B = [132 118 127 146 115 123 114 103 128 138 123 116 129 133 129]
The first entry from the right: 129
The third entry from the right: 129
Find the third entry from the left.
Answer: 127
Find the 3rd smallest entry.
Answer: 115
Find the fifth-last entry.
Answer: 123

[[113 126 132 111 122 128]
 [149 132 108 150 110 104]]
The 2nd entry on the main diagonal: 132
The smallest entry in the first row -> 111
The last entry, reading row by row is 104
The entry just right of 150: 110
Read off the first entry in the row that holds the smallest entry.
A: 149

[[129 130 129 128 131 130 128 132 127 129 126]
 [128 130 128 127 125 127 129 104 129 133 129]
 [130 125 127 128 125 127 128 131 127 120 127]
 [128 131 130 128 125 131 128 144 130 129 127]
 [127 126 127 130 131 134 127 128 127 129 126]
 [130 130 124 128 128 129 127 121 130 120 128]
 [129 128 129 128 131 128 129 137 128 122 131]
 [126 127 131 129 128 128 129 112 128 121 129]
 [128 128 127 126 127 129 127 134 130 125 133]
 [127 129 128 129 129 126 127 147 131 128 124]
 [129 123 131 128 125 130 126 131 128 130 127]
 [128 128 127 126 126 130 127 135 128 128 132]]
Rows and columns are numbered from 1.
The entry at row 1, column 1 is 129
Which number is the entry just left of the largest entry? 127
Which number is the entry at row 3, column 2? 125
Which number is the entry at row 2, column 1? 128
The entry in row 2 and column 3 -> 128
Which number is the entry at row 1, column 2? 130
The entry in the bottom-right corner -> 132
Which number is the entry in the bottom-left corner? 128
Which number is the entry at row 1, column 3? 129
Which number is the maximum? 147
Which number is the entry directly above the smallest entry? 132
The smallest entry -> 104
Which number is the entry in row 3 and column 1? 130
Which number is the entry in row 3 and column 3? 127
The top-right entry -> 126
Which number is the entry in row 2 and column 2? 130
Which number is the entry directly above 137? 121
The entry directly below the largest entry is 131
The entry directly below the smallest entry: 131

Questions about the matrix below. Rows and columns are numbered from 1.
1) Which number is the entry at row 1, column 3?
2) Which number is the entry in row 2 and column 1?
3) Which number is the entry in the bottom-right corner?
4) Which number is the entry in the top-left corner?
5) Which number is the entry just right of the largest entry?
6) Which number is the entry at row 3, column 3?
7) Which number is the bottom-left entry?
8) Which number is the bottom entry of the column that holds the largest entry?
[[129 127 150 128 120 125 130 128 124 127 127 126 134 125 126 126]
 [128 130 125 125 128 128 130 127 126 132 129 132 131 129 126 124]
 [126 126 132 129 137 128 132 128 124 130 133 128 131 134 129 127]
 [134 128 140 131 129 123 130 127 127 120 132 130 134 133 129 127]
 [131 129 136 131 133 127 125 128 133 133 123 129 128 128 130 128]
 [130 120 129 130 123 126 129 129 125 134 127 125 128 129 128 128]
 [129 127 139 126 122 129 125 128 127 134 128 125 127 127 123 119]
 [131 129 134 125 126 126 128 128 126 130 126 130 127 130 130 127]
 [134 134  99 122 129 131 126 127 128 133 129 126 128 122 122 121]
 [125 126 130 132 123 131 125 130 128 131 127 123 130 126 127 127]
 [132 122 147 128 133 126 126 125 128 126 131 129 134 123 129 129]
 [125 134 103 129 127 126 129 128 130 134 127 128 121 133 131 122]
 [134 132 138 130 120 128 130 127 123 131 130 132 123 132 128 126]]
1) 150
2) 128
3) 126
4) 129
5) 128
6) 132
7) 134
8) 138

x = [104 126 124 153]
Give the entry just left of the largest entry.
Answer: 124
The entry just right of 124: 153

Questions about the grid below. Counting starts at 1.
1) Report the entry at row 2, column 1.
2) Report the entry at row 3, column 2.
3) Report the entry directly below 134.
4) Report the largest entry.
5) Report the entry directly above the largest entry.
6) Report the bottom-right entry.
7) Report the entry in the top-left corner.
8) Report the entry in row 3 and column 3.
[[139 134 131 115]
 [116 116 110 117]
 [107 105 113 105]
 [128 112 121 124]
 [131 112 118 123]
 [151 106 135 119]
 [125 121 119 129]
 [135 116 120 122]
 [128 114 122 125]
 [136 140 142 122]
 [145 125 126 114]
 [125 118 116 113]
 [128 121 123 127]
 [113 105 115 107]]
1) 116
2) 105
3) 116
4) 151
5) 131
6) 107
7) 139
8) 113

A =
[[122 133 125 144 128 125 122 130 147]
 [133 114 122 123 124 131 129 126 156]
 [143 137 127 135 123 122 115 133 120]
 [119 137 129 136 124 125 109 129 124]
 [122 148 121 139 129 115 138 126 136]]
Rows and columns are numbered from 1.
The entry in the top-right corner: 147
The median of all entries is 127
Which number is the largest entry?
A: 156
Which number is the entry just left of the smallest entry?
A: 125
Which number is the entry in the bottom-right corner?
A: 136
The entry directly below the largest entry: 120
Which number is the entry in row 1 and column 2?
A: 133
The entry in row 1 and column 3 -> 125
Which number is the entry in row 3 and column 1?
A: 143
The entry directly above the smallest entry -> 115
The entry in row 1 and column 1: 122
The entry just left of the largest entry -> 126
Which number is the entry just right of 119?
A: 137
The entry at row 2, column 1 is 133
Which number is the entry just right of the centre entry?
A: 122
Which number is the entry directly below 127?
A: 129
